cols: F D E P U
(146): [-37.6 -29.9  78.2 -49.7  18.4]
(84): [-38.3 -18.3 -20.0  -5.1 -32.7]
(41): [ 35.7  -3.4 -13.2  21.0  -8.9]
(130): [ 82.2   2.6 -17.5  10.6  13.2]
(22): [ 3.0 41.8 62.9 14.2 64.0]
(177): [ 78.4  28.5 -28.8   2.1  -4.9]
(115): [-34.0 -17.3  64.9 -27.5  23.6]
(168): [ 18.6   6.8 -14.1 -30.5 -12.0]
(108): [29.3 -9.5 38.2 19.2 -8.3]
(128): [-49.0  -4.7  25.7 -44.4  20.1]
col: [-32.7  -8.9  13.2  64.0  -4.9  23.6 -12.0  -8.3]  U
col: [ 23.6 -12.0]  U

cols: J H L S G
(126): [-51.4 -41.7 -38.6 -47.1 -41.2]
(96): [8.1 0.6 3.8 5.0 8.6]
(11): [59.5 19.2 -9.0 15.2 68.9]
col: [-41.2   8.6]  G
col: [ 8.6 68.9]  G
col: [-41.7   0.6]  H
col: [-51.4   8.1]  J

cols: M N T C Z A X Y
(83): [-23.4  -4.9  25.3 -35.0 -43.3  37.8 -50.5  -7.1]
(102): [ 31.5 -67.9  75.8 -37.6  40.9  28.0   1.6  24.0]
(55): [-11.0  18.3  -6.7  23.6 -58.3  43.0 -39.8  11.7]
col: [75.8 -6.7]  T
col: [-67.9  18.3]  N
col: [-23.4  31.5]  M
col: [-37.6  23.6]  C
col: [25.3 75.8]  T
col: [  1.6 -39.8]  X

cols: Q V R B W
(48): [14.2 30.7 16.7 15.9 -5.3]
(181): [ 23.3 -59.9  -7.3 -17.1  11.8]
(92): [ 23.3 -59.9  -7.3 -17.1  17.3]
(28): [ 24.9  -7.7 -18.8 -37.1  57.1]
(188): [-26.5  19.2 -34.9  17.0 -29.3]
(46): [  8.9  -8.4  15.2 -20.4   9.4]
(30): [ -2.1 -29.3  15.1 -10.9 -20.6]
(36): [-14.9  -3.7  31.0  -9.9 -37.7]
(159): [ -2.1 -29.3 -28.6  59.3 -22.9]
col: [-59.9  -7.7  19.2  -8.4 -29.3  -3.7 -29.3]  V
col: [ 14.2  23.3  23.3  24.9 -26.5]  Q
col: [ 23.3  23.3  24.9 -26.5   8.9  -2.1 -14.9  -2.1]  Q
col: [-17.1 -17.1 -37.1  17.0 -20.4 -10.9  -9.9]  B

cols: dekof Geb Rutus Vif raguf nug Vug kunu sinad
(68): [  7.5 -11.2 -12.2 -12.8   5.2  24.7  30.8  58.0  69.4]
(52): [  6.8 -52.7  21.3  34.5 -33.2 -32.2 -43.8  29.4  16.4]
(56): [-24.7 -22.5  51.8  26.1  11.5 -50.6 -37.6  31.7  31.9]
(111): [ 33.0 -39.6   0.7  21.6 -48.4  58.2  -8.4  27.2 -18.9]
col: [-32.2 -50.6  58.2]  nug
col: [-50.6  58.2]  nug
col: [-52.7 -22.5]  Geb
col: [-12.2  21.3  51.8]  Rutus
col: [29.4 31.7 27.2]  kunu
col: [16.4 31.9]  sinad

cols: kug fezo Tete gul Duned pim
(127): [ 57.3 -25.6 -13.6  43.0   0.7 -34.0]
(62): [ 10.4 -51.6  33.8 -40.4  29.0  41.0]
(6): [-12.8  17.4   9.2 -48.6  -2.5 -62.4]
(153): [ -4.1  48.4 -50.7   8.5 -17.6  23.6]
(57): [  3.4  79.7 -16.3 -28.5   4.8   4.5]
(27): [ 52.5 -16.1  30.9   0.7  36.8  29.5]
(138): [-10.4 -24.0 -25.6  -9.8 -28.4 -77.9]
(98): [-32.2 -34.3 -37.0 -16.8 -17.7  54.8]
col: [  9.2 -50.7]  Tete
col: [  9.2 -50.7 -16.3  30.9]  Tete

cols: vum Pipog nuviz dizo Nozem zug matap
(38): [ 15.2  53.6 -55.9  53.6 -55.9 -78.6 -25.3]
(121): [ 15.2  53.6 -55.9  53.6  10.4 -49.7  10.4]
(32): [ 15.2  53.6 -55.9  53.6 -78.6 -49.7  10.4]
col: [-49.7 -49.7]  zug
[ 15.2  53.6 -55.9  53.6 -55.9 -78.6 -25.3]  (38)
col: [-78.6 -49.7]  zug
[ 15.2  53.6 -55.9  53.6  10.4 -49.7  10.4]  (121)

cols: Lavof mep vuter Lus vun
(80): [-17.5  24.0   3.2   3.2  65.4]
(59): [-27.1  43.8  43.1  43.1  15.6]
(20): [-13.2  12.1 -16.2 -16.2  66.1]
col: [15.6 66.1]  vun

cols: Boriz Pil fovum Sov noze
(122): [  1.1  73.6  26.0 -38.5 -38.5]
(50): [  1.1  73.6 -24.8  38.6  38.6]
(8): [23.8 -0.9 35.4 -7.6 -7.6]
col: [ 1.1 23.8]  Boriz
col: [73.6 73.6]  Pil
[23.8 -0.9 35.4 -7.6 -7.6]  (8)
col: [73.6 -0.9]  Pil
col: [-24.8  35.4]  fovum

cols: dor Magek zined biv litek reze
(79): [ 21.8  -6.1  20.0  40.5  13.1 -21.4]
(44): [ 72.3 -31.8  -9.5 -46.1  29.5 -52.6]
(110): [ 21.8  -6.1  20.0  40.5 -13.1 -21.4]
col: [20.0 -9.5]  zined
col: [72.3 21.8]  dor
col: [-21.4 -52.6]  reze
col: [-9.5 20.0]  zined

cols: megop Gug nifog tem Losaf rurok pina rida
(35): [-16.8  28.1 -23.2  39.3 -50.5  -6.9   9.8 -40.8]
(157): [-20.3 -10.5 -12.9  51.7 -37.9  14.4 -14.5  16.9]
(178): [ 18.4  62.7  33.2  18.7  -7.5   9.4  31.9 -10.7]
(16): [-12.9  27.5  -8.0  46.4 -21.8   7.9  15.2 -48.9]
(49): [-34.6  -6.5  18.9 -36.5   0.4 -25.0  28.8  44.0]
(154): [-18.2  16.1 -18.2  24.5 -58.2 -19.5 -23.0 -15.8]
(190): [  4.9  21.1 -12.5   4.8 -68.1  43.8  30.4  14.8]
(176): [-13.1  23.1  -8.1  51.4   1.5  11.0  10.3 -51.9]
(203): [  4.6  39.9 -10.4  39.2  24.2  -0.6  23.3  -1.4]
(5): [ 37.1  -1.3  42.5  34.5  19.9   2.0 -32.9 -30.7]
(107): [-14.4 -30.3 -39.0  -8.0  -4.8  19.0  31.4  11.5]
col: [  4.6  37.1 -14.4]  megop
col: [ -6.9  14.4   9.4   7.9 -25.0 -19.5  43.8  11.0  -0.6]  rurok
col: [-18.2 -12.5  -8.1 -10.4]  nifog

cols: Rada Bif Noza vil gigam pugu diler nodut
(9): [ -6.4   4.4  25.6  38.7  24.8  59.0   2.3 -10.0]
(100): [ -6.4   4.4  25.6  38.7  24.8  59.0   4.2 -10.0]
(34): [ -6.3  -4.4   7.7   2.5  10.8  -9.8   3.9 -16.1]
col: [25.6 25.6]  Noza
col: [4.4 4.4]  Bif
col: [-6.4 -6.3]  Rada

cols: Nuno neku Vulig zuv kofar
(105): [-39.7  37.3   6.8  -2.6  41.6]
(31): [ 34.8  32.6  36.5  53.4 -28.2]
(87): [-50.5  38.6  -0.4 -13.9  27.7]
(13): [ 36.8 -15.8  17.1  20.3 -63.4]
(40): [42.2 48.8 46.5 51.0 53.3]
(23): [-0.7 12.6  3.3  1.6 10.0]
(132): [ 42.8 -11.7  25.9  27.4 -41.0]
(163): [ -0.6 -16.4 -10.5  -0.4  32.3]
col: [ 53.4 -13.9  20.3  51.0   1.6  27.4]  zuv
col: [ 34.8 -50.5  36.8  42.2]  Nuno
col: [-41.0  32.3]  kofar
col: [-39.7  34.8 -50.5  36.8  42.2]  Nuno

cols: kabok ruduz ger vobug
(21): [24.3 15.4 22.4 -1.3]
(54): [-43.2 -52.8  -9.9  -3.5]
(42): [22.1 74.4 26.3  0.2]
(116): [14.7 44.5  2.6 -1.3]
(120): [40.0 -9.4 30.1  3.7]
(209): [ 28.9 -54.1 -28.9   1.9]
(193): [-13.3 -54.1 -28.9   1.9]
(131): [35.8 -5.7 16.6  5.1]
(14): [28.9 32.0 32.5 -0.7]
(192): [29.1 81.2 23.2 -0.9]
(17): [-7.4 33.5 20.6 -8.1]
col: [14.7 40.0]  kabok
col: [-28.9 -28.9]  ger
col: [-1.3 -3.5  0.2 -1.3  3.7  1.9  1.9  5.1]  vobug
col: [-43.2  22.1  14.7  40.0]  kabok
col: [ 14.7  40.0  28.9 -13.3]  kabok

cols: banu Tomi fud Gotir fumil
(91): [-44.2  11.7 -32.6 -27.3  61.8]
(29): [-44.2  81.5 -32.6 -27.3  61.8]
(61): [-14.8  11.7 -11.6  17.7 -28.8]
col: [-27.3 -27.3]  Gotir
col: [-32.6 -11.6]  fud
col: [-44.2 -44.2]  banu

cols: nudod Fibi gune nonos Nimiz tuvu
(74): [-12.1  12.9  18.1 -25.5  13.0 -12.1]
(58): [-21.4 -56.5  34.6 -39.9 -16.9  50.7]
(109): [-21.8 -43.6  38.8   3.9 -11.3  38.0]
(77): [ -8.8  -2.0  11.5 -28.9  -2.6 -17.3]
(26): [-21.4 -56.5  34.6   3.4 -16.9  50.7]
(45): [-21.8 -43.6  38.8   3.9 -15.2  29.8]
col: [ -8.8 -21.4]  nudod
col: [-39.9   3.9 -28.9   3.4]  nonos
col: [-25.5 -39.9   3.9]  nonos

cols: loza zavak mamum Paz vaget Bar kuges
(151): [ 61.2   4.0 -39.9  -7.1  46.7  39.9 -63.9]
(72): [ 59.3   2.7 -35.1  -5.1  47.4  33.7 -63.1]
(53): [ 59.3   2.7 -38.1  -4.9  51.6  35.8 -63.1]
(117): [ 52.9   2.7 -43.6  -5.1  36.6  46.1 -55.4]
(94): [ 59.3   2.7 -39.9  -4.2  48.2  39.9 -63.1]
(63): [ 59.3   2.7 -43.4  -5.1  46.7  43.4 -63.1]
col: [-4.9 -5.1]  Paz
col: [-35.1 -38.1 -43.6]  mamum
col: [-43.6 -39.9 -43.4]  mamum
col: [-4.2 -5.1]  Paz
col: [-5.1 -4.9]  Paz
col: [-63.1 -55.4]  kuges
col: [-7.1 -5.1 -4.9 -5.1 -4.2]  Paz

cols: gavor soleg Voki mur zipi gab gisi mufa num mopuv
(64): [ 25.1  18.8  56.4  79.6 -65.6 -21.0  23.3  17.6  42.5  43.8]
(134): [ 23.5  34.2  43.9  28.0 -19.5  40.3 -34.4  16.6   5.7  46.5]
(149): [  5.3  23.9 -27.7   6.6  21.0  -2.3  27.8 -43.3 -25.5  35.8]
(51): [ 13.9  50.1  65.6  50.0 -55.4  21.8 -19.5  18.7   7.7  69.9]
(82): [ 10.0  18.9 -15.5  10.2  33.0   2.6  22.0 -46.9 -25.1  31.8]
col: [43.8 46.5 35.8]  mopuv
col: [ 42.5   5.7 -25.5   7.7]  num

cols: fid Lis visu suvo vuve fegi
(25): [ 34.0  -8.2   6.5   4.1 -10.1  -0.9]
(135): [-76.8 -20.9 -14.4   0.6  15.6  19.0]
(75): [-22.3  19.2 -13.7 -16.7  15.8  19.2]
(142): [ 34.0  -8.2   6.5  26.8 -12.4  -4.7]
(60): [ 34.0  -8.2   6.5   2.0 -23.2 -30.8]
col: [-76.8 -22.3]  fid
col: [ 34.0 -76.8 -22.3]  fid
col: [ 19.0  19.2  -4.7 -30.8]  fegi
col: [  0.6 -16.7]  suvo

cols: vak Podep Zup gifa punu
(97): [ -8.2 -11.6 -23.4  42.5  14.4]
(65): [ 11.9  21.8 -49.2 -59.6 -23.0]
(99): [-52.9  10.6 -59.3  43.7 -39.4]
col: [ 11.9 -52.9]  vak
col: [-49.2 -59.3]  Zup
col: [-8.2 11.9]  vak
col: [ 14.4 -23.0]  punu
col: [ 42.5 -59.6]  gifa

cols: dud Zufev fal gori dibuk beko Dagu fitu pab
(10): [  6.4  28.6 -64.0  -7.8   5.6  11.0 -24.8   5.8  75.2]
(85): [-13.3 -17.5 -22.1 -17.6  10.8  -2.2  -4.6  28.6 -26.8]
(67): [-13.5  16.2  -0.6 -19.5  10.3   8.6 -12.5  -2.7 -72.6]
col: [-24.8  -4.6]  Dagu
col: [28.6 -2.7]  fitu

cols: dumok ror Libar zerad gev kem Vuvek mit Kav
(76): [ 20.0  -4.5 -70.8   9.3 -73.4  34.5 -17.7 -44.5 -62.7]
(104): [-25.0   3.8  27.5 -31.1  12.0 -22.0   2.1 -12.3  20.5]
(88): [-27.6  64.0  14.6 -55.9 -49.0  30.7 -16.2 -69.6 -18.6]
col: [-17.7   2.1]  Vuvek
col: [-12.3 -69.6]  mit

cols: kur Far mema Buta
(66): [ 34.5 -29.1  11.1 -65.0]
(90): [  7.5 -32.3  -1.8 -27.6]
(24): [ 80.9 -32.3  -1.8 -72.7]
(71): [ 80.9 -32.3  -6.2 -72.7]
(144): [  7.5 -32.3  -1.8 -72.7]
col: [80.9 80.9]  kur
col: [-27.6 -72.7 -72.7]  Buta
col: [-1.8 -1.8]  mema
[ 80.9 -32.3  -1.8 -72.7]  (24)
col: [34.5  7.5 80.9 80.9]  kur

cols: fubim napez Kov nasil Repok
(156): [ 26.1  -4.7   3.9  -0.5 -31.0]
(152): [-50.1  25.2 -15.7 -23.4 -45.4]
(114): [-13.2  15.1  -8.9 -23.0 -38.4]
(136): [  9.5  11.8   2.1  -8.4 -34.2]
(123): [  0.3  14.2  -5.7 -14.1 -35.9]
(147): [ 15.3 -49.8  27.6  78.1 -33.1]
(158): [ 10.9 -31.1  14.5  47.7 -33.9]
(12): [ 18.1  27.3   2.4  -5.0 -32.6]
col: [-23.4 -23.0  -8.4]  nasil
col: [10.9 18.1]  fubim
col: [-50.1 -13.2]  fubim
col: [25.2 15.1]  napez
col: [15.1 11.8]  napez
col: [-5.7 27.6 14.5  2.4]  Kov

cols: reb Sav nedeg mabab bubu sevus
(161): [ 3.6  1.2 38.8 -1.7 -0.3  8.0]
(93): [ 0.4  0.8 12.5 -3.6  1.3  2.3]
(139): [23.3 -0.2 72.4  3.6  1.2 46.8]
(43): [ 0.4  0.8 12.5  0.1  1.3  2.3]
(89): [ 4.4  0.0 12.5 15.8  0.3  8.6]
(150): [ 9.0  0.9 20.2 -3.2  0.2 17.4]
(119): [ 8.8 -0.1 26.0 -2.6  0.0 16.2]
col: [8.0 2.3]  sevus
col: [72.4 12.5 12.5]  nedeg
col: [38.8 12.5 72.4 12.5 12.5 20.2]  nedeg
col: [-1.7 -3.6  3.6  0.1]  mabab

cols: terad tifim dori Pinet nemu fepes sokag
(113): [ -8.8  -1.6   8.6  54.6 -21.7 -26.3  16.1]
(162): [-53.4 -13.3   3.7  17.9 -30.3  18.2 -11.1]
(148): [  1.5  -8.5  -2.8  60.5 -25.0  -9.3  10.0]
(47): [  9.2 -18.5 -18.8  52.7 -25.6  16.4  -2.9]
(112): [-39.4 -10.7   5.3  38.5 -29.5 -21.4 -14.1]
(15): [-53.4 -13.3   3.7  17.9 -27.9 -17.0  -8.2]
(175): [ -8.8  -1.6   8.6  54.6 -21.7 -26.3  21.7]
(81): [-39.4 -10.7   5.3  38.5 -29.5 -21.4   0.7]
col: [ 16.4 -21.4 -17.0 -26.3 -21.4]  fepes
col: [60.5 52.7]  Pinet
col: [  1.5   9.2 -39.4 -53.4]  terad
col: [60.5 52.7 38.5 17.9]  Pinet
col: [ -8.5 -18.5 -10.7 -13.3  -1.6 -10.7]  tifim

cols: sifa gope bomab Bimap Sot
(129): [11.2 43.2 33.9 38.8  0.0]
(37): [ 6.8 -3.9  2.5 61.2 22.8]
(143): [-9.0 33.9 37.4 -1.4  3.5]
(70): [-36.5   7.8  -5.7   6.8  -8.8]
(145): [-36.3 -11.0 -16.6  23.0   3.0]
col: [ 3.5 -8.8]  Sot
col: [61.2 -1.4]  Bimap
col: [-3.9 33.9  7.8]  gope
col: [ 0.0 22.8  3.5]  Sot
col: [22.8  3.5 -8.8]  Sot
col: [ 6.8 23.0]  Bimap
col: [ -3.9  33.9   7.8 -11.0]  gope

cols: Tuf supe Taz fafo Lem Vasi
(170): [ -1.8  47.4  29.9  10.5 -15.0  -5.2]
(106): [-23.8   6.1  -0.5  36.7 -38.3  16.0]
(179): [-12.2   5.8   4.1  25.7 -36.4  16.7]
(189): [-11.3  48.4  30.5   8.0 -36.4   6.2]
(194): [  8.7 -58.6 -11.5 -27.0  36.4  -4.6]
(33): [ -6.3 -18.7  -5.6   0.2  14.5   0.3]
(185): [-21.6  17.9   3.7  34.7 -42.9  22.7]
(208): [ -8.5  -3.1   3.9  18.2 -26.3   5.6]
(166): [  3.8  33.2  29.6   0.1 -15.4 -18.3]
(169): [-11.3  48.4   6.6   8.0 -36.4   6.2]
(219): [ -8.5  -3.1   3.9  18.2 -28.5  -3.1]
(174): [ 3.8 33.2 29.6 -4.3 26.7 10.8]
col: [6.6 3.9]  Taz
col: [  8.0 -27.0   0.2  34.7  18.2   0.1   8.0  18.2]  fafo
col: [ 48.4 -58.6 -18.7  17.9  -3.1  33.2]  supe
col: [-15.0 -38.3]  Lem
col: [-27.0   0.2]  fafo
col: [ 22.7   5.6 -18.3   6.2]  Vasi
col: [ 36.7  25.7   8.0 -27.0   0.2  34.7  18.2   0.1   8.0  18.2  -4.3]  fafo

cols: bivos zavon feba Lozup kuv dore takuz gen zadav tufan
(18): [ 61.2 -26.6 -76.5  42.7  31.2 -26.8   4.0 -25.6 -51.9  -9.8]
(95): [ 61.2 -26.6 -76.5  42.7  31.2   5.0  37.9  -6.7  30.6 -30.8]
(118): [ 16.9   9.7   1.4  14.5 -10.0   5.0  37.9  -6.7 -15.4 -57.1]
col: [61.2 16.9]  bivos
col: [-76.5   1.4]  feba

cols: fabat Gil kekez nufe kono divi sofe debod sugam
(137): [-21.5  -7.0   7.2  14.2  20.2  26.2 -45.2  18.1 -24.0]
(141): [-32.9  -7.4 -26.0  -9.4   1.4  29.4 -44.1  20.9 -43.0]
(101): [-14.9 -22.7  67.4   1.0 -18.7  -5.3 -25.4  18.5  26.0]
(4): [ 43.3  12.4 -13.5  47.8  -2.3 -31.1  43.7 -53.9  -5.8]
(2): [-32.9  -7.4 -26.0  -9.4   1.4  29.4  10.0 -44.4  39.8]
(133): [ -9.6  18.5  72.6 -31.5  15.2   9.6   5.4  39.5  29.4]
col: [-9.4  1.0]  nufe
col: [ 18.5 -53.9 -44.4]  debod

cols: muvo bobu guner vaguz Mak nilig
(7): [56.1 -6.4  1.0 -1.0 70.1  5.0]
(124): [ 11.3 -56.8   0.7  19.1  -1.2  -3.1]
(103): [ 11.4 -79.0  11.1   7.9  -1.3  -5.2]
col: [70.1 -1.2]  Mak
col: [1.0 0.7]  guner
col: [11.3 11.4]  muvo
col: [-1.0 19.1]  vaguz
col: [-3.1 -5.2]  nilig
col: [ -6.4 -56.8]  bobu
col: [ 0.7 11.1]  guner

cols: Kase dizer Rap siki Pir
(125): [  9.2 -18.4  58.2  -3.1  16.6]
(69): [-15.1   9.6 -39.0 -22.1   7.2]
(78): [ 25.1  72.8  -8.3  -7.4 -26.8]
col: [-18.4   9.6]  dizer

